Below is a small trained network, with its code and all its weights. Each question gives an input and a target symbol and asks what happens when units are switched off, that is, made to give their printed mean instead of their output.

import numpy as np


def w(rows, s, z=0):
    codes = np.array(rows[::2]) - 128.0
    scale = np.full(codes.shape[1], s)
    scale[-1] = z or s
    return codes * scale


def f(y):
    return np.maximum(y, 0)


def softmax(a):
    e = np.exp(a - a.max(-1, keepdims=True))
    return e / e.sum(-1, keepdims=True)


def log_softmax(a):
    a = a - a.max(-1, keepdims=True)
    return a - np.log(np.exp(a).sum(-1, keepdims=True))


def net(x, mask):
    ids = ['ΔΛΣΦΨαβγεζημξπτω'.index(c) for c in x.split()]
    T = len(ids)
    res = E[ids] + P[:T]
    u = 0
    for l in range(2):
        q, k, v = (res @ M[l].T for M in (Q, K, V))
        z = softmax(np.where(np.tri(T) > 0, q @ k.T / 2**0.5, -1e9)) @ v
        res = res + np.where(mask[u], z, O[l][:, -1]) @ O[l][:, :-1]
        u += 1
        y = f(res @ A[l][:, :-1].T + A[l][:, -1])
        res = res + np.where(mask[u : u + 16], y, B[l][:, -1]) @ B[l][:, :-1]
        u += 16
    return log_softmax(res[-1] @ U[:, :-1].T + U[:, -1])


Q, K, V, O, A, B = {}, {}, {}, {}, {}, {}
E = w([
[149,80,69,41,94,118,78,89],'Δ',
[119,164,114,168,186,199,136,146],'Λ',
[234,107,127,60,17,146,139,129],'Σ',
[142,154,128,141,142,127,155,144],'Φ',
[195,165,157,183,173,157,58,118],'Ψ',
[90,95,231,148,163,170,83,191],'α',
[135,172,62,42,134,206,66,204],'β',
[109,22,24,96,159,190,85,83],'γ',
[113,128,90,45,67,124,97,78],'ε',
[105,50,144,92,7,149,110,127],'ζ',
[107,120,55,89,126,131,181,104],'η',
[75,127,218,224,166,171,156,187],'μ',
[110,114,102,9,98,97,151,100],'ξ',
[115,192,102,83,170,78,166,127],'π',
[122,42,100,34,117,71,179,144],'τ',
[126,55,172,112,67,106,85,96],'ω',
],0.021)
P = w([
[209,101,96,173,144,81,159,120],'0',
[136,115,188,82,160,152,120,152],'1',
[126,122,183,102,114,164,129,151],'2',
[143,118,201,88,144,130,143,135],'3',
[134,133,192,93,145,138,124,130],'4',
[134,132,162,78,147,137,119,127],'5',
[151,117,157,94,143,158,144,95],'6',
[142,112,181,100,130,144,129,104],'7',
[120,194,146,87,195,154,111,71],'8',
[145,117,166,63,128,84,117,95],'9',
[155,90,246,189,175,126,114,112],'10',
[104,113,230,82,154,99,124,126],'11',
],0.012)
Q[0] = w([
[115,123,3,238,67,50,49,166],'L0H1',
[105,210,80,181,64,104,126,190],'L0H1',
],0.0058)
K[0] = w([
[3,112,175,120,135,133,182,181],'L0H1',
[75,143,154,79,86,202,141,146],'L0H1',
],0.0059)
V[0] = w([
[105,163,203,146,142,172,60,136],'L0H1',
[183,254,188,166,73,90,88,69],'L0H1',
],0.0083)
O[0] = w([
[134,169,170,115,155,170,232,57,247],'L0H1',
[208,116,131,171,8,100,124,114,135],'L0H1',
],0.013,0.0015)
A[0] = w([
[185,121,168,111,199,89,121,193,171],'L0N1',
[133,116,161,162,136,197,116,231,255],'L0N2',
[93,81,34,90,125,125,157,74,120],'L0N3',
[140,72,167,112,100,79,84,157,222],'L0N4',
[156,135,2,174,105,88,101,172,176],'L0N5',
[68,139,87,74,61,106,160,155,195],'L0N6',
[145,121,94,163,178,168,169,137,90],'L0N7',
[168,140,119,116,110,100,176,206,88],'L0N8',
[59,202,90,96,157,144,123,194,198],'L0N9',
[38,89,123,110,160,172,31,59,204],'L0N10',
[207,96,116,165,213,157,166,109,253],'L0N11',
[155,170,193,132,132,108,132,169,220],'L0N12',
[106,142,106,250,127,150,127,191,164],'L0N13',
[163,67,138,153,89,222,105,145,243],'L0N14',
[171,111,62,123,148,176,186,120,79],'L0N15',
[182,148,164,169,147,88,246,134,90],'L0N16',
],0.0091,0.0042)
B[0] = w([
[92,106,106,83,47,185,166,145,206],'L0N1',
[122,189,85,69,79,105,130,95,245],'L0N2',
[136,138,237,144,53,138,102,130,176],'L0N3',
[170,123,41,57,49,72,171,127,208],'L0N4',
[92,146,206,44,146,61,38,183,153],'L0N5',
[208,141,173,139,125,187,153,34,169],'L0N6',
[48,198,137,73,154,24,154,109,160],'L0N7',
[74,39,47,102,243,147,112,79,140],'L0N8',
[171,24,145,104,172,147,167,68,209],'L0N9',
[170,108,162,132,106,116,235,188,251],'L0N10',
[59,143,191,69,80,93,132,127,220],'L0N11',
[94,101,125,118,125,139,131,2,211],'L0N12',
[193,72,118,17,81,115,102,86,162],'L0N13',
[149,169,104,87,123,67,181,110,228],'L0N14',
[117,118,93,116,127,107,160,81,152],'L0N15',
[100,140,99,118,133,161,41,172,193],'L0N16',
],0.007,0.012)
Q[1] = w([
[71,82,61,254,163,148,152,173],'L1H1',
[170,112,148,205,115,158,110,156],'L1H1',
],0.0075)
K[1] = w([
[224,96,102,193,121,222,215,3],'L1H1',
[31,151,123,80,35,161,254,176],'L1H1',
],0.0051)
V[1] = w([
[126,161,30,98,30,30,105,151],'L1H1',
[136,162,239,157,78,179,87,3],'L1H1',
],0.0066)
O[1] = w([
[107,116,71,181,19,184,254,148,254],'L1H1',
[227,182,235,152,105,116,184,160,108],'L1H1',
],0.0098,0.018)
A[1] = w([
[181,131,229,79,144,120,113,107,82],'L1N1',
[147,63,118,120,108,157,159,120,72],'L1N2',
[188,155,95,132,110,103,68,249,16],'L1N3',
[191,163,202,160,97,124,124,158,95],'L1N4',
[82,100,49,164,115,144,168,81,129],'L1N5',
[73,131,178,196,156,116,148,138,124],'L1N6',
[210,108,121,254,210,120,90,172,26],'L1N7',
[94,96,174,140,106,53,137,110,211],'L1N8',
[120,144,93,172,25,179,131,164,59],'L1N9',
[168,121,99,60,58,133,100,114,254],'L1N10',
[183,190,147,114,146,57,167,158,83],'L1N11',
[167,152,145,89,162,140,110,150,22],'L1N12',
[47,73,119,184,129,106,132,175,122],'L1N13',
[212,166,157,155,188,145,84,150,152],'L1N14',
[79,79,116,89,217,121,54,148,112],'L1N15',
[164,213,176,197,131,108,112,143,95],'L1N16',
],0.009,0.0044)
B[1] = w([
[117,114,70,100,83,2,125,164,193],'L1N1',
[99,132,83,72,117,49,108,153,207],'L1N2',
[210,97,211,88,79,226,89,212,129],'L1N3',
[110,85,107,71,52,144,140,73,170],'L1N4',
[149,141,153,201,150,119,59,138,243],'L1N5',
[114,151,71,56,94,173,128,105,131],'L1N6',
[95,136,69,195,47,207,47,96,128],'L1N7',
[209,108,94,158,198,223,196,59,157],'L1N8',
[181,95,159,120,149,100,124,186,253],'L1N9',
[88,218,153,173,198,187,153,63,230],'L1N10',
[125,91,128,173,123,79,58,97,166],'L1N11',
[133,143,68,171,196,203,173,156,144],'L1N12',
[189,133,133,126,166,140,97,44,162],'L1N13',
[147,126,181,147,163,155,181,81,140],'L1N14',
[210,110,196,208,82,110,155,50,150],'L1N15',
[120,151,209,124,124,156,126,77,146],'L1N16',
],0.0064,0.036)
U = w([
[121,89,94,105,96,147,67,157,147],'Δ',
[163,179,116,91,207,215,197,103,216],'Λ',
[208,116,109,159,127,48,60,157,2],'Σ',
[153,126,111,91,103,126,71,161,182],'Φ',
[243,142,209,103,128,167,111,177,105],'Ψ',
[148,164,146,41,152,54,98,124,133],'α',
[72,143,132,51,149,187,95,99,94],'β',
[135,84,166,137,170,121,90,96,49],'γ',
[185,186,186,146,168,79,167,254,100],'ε',
[57,48,173,172,151,75,206,125,130],'ζ',
[28,202,88,120,208,70,157,133,129],'η',
[22,193,126,13,37,65,112,204,50],'μ',
[99,85,107,116,127,96,141,107,155],'ξ',
[170,200,49,137,141,95,114,83,148],'π',
[108,136,79,131,216,55,71,122,146],'τ',
[112,195,168,223,110,94,119,75,197],'ω',
],0.0063,0.0052)

Each question gives the input, a string of symbols that net reads in full, and the target symbol t.
The units are the heads (2 rows each of Q, K, V and O) and the neurons (one row each of A and B). Each row of codes is followed by its name. A weight is (code - 128) times the scale printed after its matrix; where a second scale follows, it is the last column's (O, A, B and U).
mask holds one flag per unit, layer by layer, with each layer's heads first. A switched-off unit (its flag False) gives its mean, the last column of its rows in O or B, instead of its output. The means were averaged over made-up inputs and are rounded, as every weight is.
A unit's drop is (log p(t) with every unit on - log p(t) with that unit switched off) / (log p(t) with every unit on - log p(t) with every unit switched off).
The circuit of an input: a set's keep is (log p(t) with only the set's units on - log p(t) with every unit switched off) / (log p(t) with every unit on - log p(t) with every unit switched off). Starting from the 12 units with the biggest drops (on a tie, the unit counted first), units are removed one at a time, each time the one whose removal leaves the highest keep (on an exact tie, the one counted first), for as long as the keep stays at least 0.8.
circuit, biggest first: the units of the circuit, biggest drop first
unit that matters most: the unit with the biggest drop
top k neurons: the k neurons with the biggest drops, biggest first
k most important neurons of layer l: the k neurons of layer l with the biggest drops, biggest first
input Ψ α α Δ, target Ψ: circuit, biggest first => (L1H1 L0H1)
input Ψ Ψ ξ, target Ψ: circuit, biggest first => (L1H1 L0H1)
input Ψ ε π ζ, target Ψ: top 2 neurons => (L1N9 L0N5)
input γ π α ω π π Λ π π ξ, target γ: top 2 neurons => (L1N15 L0N9)
input Ψ α α, target Ψ: top neuron => (L1N9)
input ε Ψ Δ ω Λ, target ε: circuit, biggest first => (L1H1 L0H1 L1N9 L0N6)
input Σ ε α Σ Ψ α Ψ Λ μ ξ ζ, target Σ: top 3 neurons => (L1N9 L1N5 L1N2)
input α Λ α Δ Λ γ γ, target α: top 4 neurons => (L0N3 L1N1 L0N4 L1N10)
input α Δ Λ α, target α: circuit, biggest first => (L1H1 L0H1)
input Λ Σ Λ ζ ζ Ψ α Δ Ψ α γ, target Λ: 3 most important neurons of layer 1 => (L1N8 L1N1 L1N11)
input Σ α α ε, target Σ: top 2 neurons => (L1N9 L1N5)
input Ψ α μ, target Ψ: 2 most important neurons of layer 1 => (L1N9 L1N1)
input γ α γ π, target ζ: circuit, biggest first => (L1N15 L0H1 L0N9)
input Λ α ω π Φ π α α ζ, target Λ: top neuron => (L1N1)
input α α α α ω, target α: 3 most important neurons of layer 1 => (L1N1 L1N10 L1N5)
input Ψ π γ γ α α μ, target Ψ: top 3 neurons => (L0N5 L1N9 L0N16)
input γ α μ β Σ ω, target γ: circuit, biggest first => (L1H1 L0H1 L1N15)
input α ζ Ψ Φ α α ε α α τ α, target α: circuit, biggest first => (L1H1 L1N1)
input ε α Ψ μ Σ Δ Λ γ γ Ψ, target ε: top 3 neurons => (L1N9 L0N5 L0N6)
input β Ψ Λ α α Λ α, target β: unit that matters most => L0N5
input Ψ π Δ Λ Λ α α Σ α, target Ψ: top 2 neurons => (L0N5 L1N9)
input α α Λ γ Ψ Λ, target α: circuit, biggest first => (L1H1 L0H1)
input α Φ π Λ η α Δ α γ ε Δ, target α: 2 most important neurons of layer 1 => (L1N1 L1N5)
input γ Ψ α, target γ: 2 most important neurons of layer 1 => (L1N15 L1N1)
input π α Λ ζ, target π: top 3 neurons => (L1N10 L0N5 L0N4)
